Here is a tiny trained network, its code and every weight. The questions are about switching its units off for an input and a class, where a switched-off unit gives its printed mean instead of its output.

import numpy as np


def w(rows, s, z=0):
    codes = np.array(rows[::2]) - 128.0
    scale = np.full(codes.shape[1], s)
    scale[-1] = z or s
    return codes * scale


def f(y):
    return y / 2 * (1 + np.tanh(0.7978845608 * (y + 0.044715 * y**3)))


def log_softmax(a):
    a = a - a.max(-1, keepdims=True)
    return a - np.log(np.exp(a).sum(-1, keepdims=True))


def net(x, mask):
    res = np.array(x, float).reshape(1, 8) / 4 @ E
    y = f(res @ A[0][:, :-1].T + A[0][:, -1])
    res = res + np.where(mask, y, B[0][:, -1]) @ B[0][:, :-1]
    return log_softmax(res[-1] @ U[:, :-1].T + U[:, -1])


A, B = {}, {}
E = w([
[94,244,149,14,56],'x0',
[136,157,127,173,137],'x1',
[136,134,135,138,125],'x2',
[6,115,209,180,60],'x3',
[101,105,254,110,249],'x4',
[135,97,140,80,105],'x5',
[129,104,133,86,112],'x6',
[162,136,171,152,106],'x7',
],0.0077)
A[0] = w([
[172,101,105,160,198,164],'N1',
[48,102,195,155,117,36],'N2',
[116,68,122,157,78,175],'N3',
[180,151,185,93,246,126],'N4',
[101,130,139,145,70,82],'N5',
[112,54,106,195,66,224],'N6',
[103,129,125,180,107,121],'N7',
[88,128,126,148,86,59],'N8',
[102,100,124,167,86,47],'N9',
[142,185,125,90,121,251],'N10',
[169,85,116,108,101,175],'N11',
[102,157,148,85,173,235],'N12',
[72,112,186,118,152,35],'N13',
[59,113,186,134,147,45],'N14',
[142,110,110,162,172,142],'N15',
[140,33,156,155,165,252],'N16',
[95,225,132,131,131,242],'N17',
[79,186,136,107,91,107],'N18',
[88,134,178,116,159,51],'N19',
],0.014,0.004)
B[0] = w([
[125,35,137,191,97,225],'N1',
[124,143,3,180,97,216],'N2',
[31,166,79,208,184,193],'N3',
[136,61,207,3,140,251],'N4',
[38,100,211,71,116,176],'N5',
[28,143,100,241,224,245],'N6',
[64,97,91,163,171,168],'N7',
[29,87,205,21,197,166],'N8',
[38,183,168,78,214,164],'N9',
[225,119,121,63,58,227],'N10',
[121,117,49,222,127,167],'N11',
[175,125,210,72,69,212],'N12',
[188,182,96,211,95,187],'N13',
[202,190,38,239,54,197],'N14',
[148,24,146,185,99,186],'N15',
[57,47,136,221,110,254],'N16',
[171,87,143,69,35,233],'N17',
[81,59,235,42,61,221],'N18',
[241,205,138,160,121,176],'N19',
],0.0069,0.0095)
U = w([
[183,137,57,187,108,251],'0',
[75,89,203,103,82,236],'1',
[186,213,77,102,9,144],'2',
[180,173,223,63,132,3],'3',
[68,157,133,140,161,5],'4',
],0.011,0.0047)

Each question gives the input, the list of numbers given to net, and the class t.
The units are the neurons (one row each of A and B). Each row of codes is followed by its name. A weight is (code - 128) times the scale printed after its matrix; where a second scale follows, it is the last column's (A, B and U).
mask holds one flag per neuron, in row order. A switched-off neuron (its flag False) gives its mean, the last column of its row in B, instead of its output. The means were averaged over made-up inputs and are rounded, as every weight is.
A unit's drop is (log p(t) with every unit on - log p(t) with that unit switched off) / (log p(t) with every unit on - log p(t) with every unit switched off).
The circuit of an input: a set's keep is (log p(t) with only the set's units on - log p(t) with every unit switched off) / (log p(t) with every unit on - log p(t) with every unit switched off). Starting from the 12 units with the biggest drops (on a tie, the unit counted first), units are removed one at a time, each time the one whose removal leaves the highest keep (on an exact tie, the one counted first), for as long as the keep stays at least 0.8.
units of the circuit, in order: the units of the circuit, biggest drop first
most important unit: the unit with the biggest drop
k most important neurons: the k neurons with the biggest drops, biggest first
drop of u: that unit's drop, to one decimal
input [-1,3,-1,-6,1,-4,-3,-2], class 1: units of the circuit, in order => (N4)
input [-1,0,3,2,1,-4,4,6], class 0: units of the circuit, in order => (N18; N4)
input [-8,6,8,1,5,3,8,1], class 0: units of the circuit, in order => (N18; N14)
input [1,-7,-7,-7,8,1,-6,3], class 3: units of the circuit, in order => (N4; N12)
input [6,-7,3,1,-6,-5,7,6], class 1: 3 most important neurons => (N18; N5; N14)
input [-7,0,8,7,2,-8,6,2], class 0: 2 most important neurons => (N14; N2)
input [0,-4,2,8,-6,2,6,6], class 4: 2 most important neurons => (N6; N3)
input [8,7,-1,8,2,7,-5,3], class 2: 2 most important neurons => (N14; N2)
input [-4,-3,2,6,1,-5,-5,3], class 0: 2 most important neurons => (N14; N2)
input [3,4,6,-8,3,-2,-2,0], class 3: 2 most important neurons => (N4; N16)
input [6,5,-8,2,1,-4,3,-2], class 2: 2 most important neurons => (N4; N16)
input [-3,1,-6,2,0,8,1,-5], class 4: drop of N10 => 0.2
input [5,2,2,-8,2,8,1,-7], class 3: drop of N14 => 0.1
input [-6,8,-4,5,8,-2,-7,-2], class 0: drop of N14 => 0.0
input [-7,2,-4,7,1,6,-4,-2], class 0: most important unit => N14
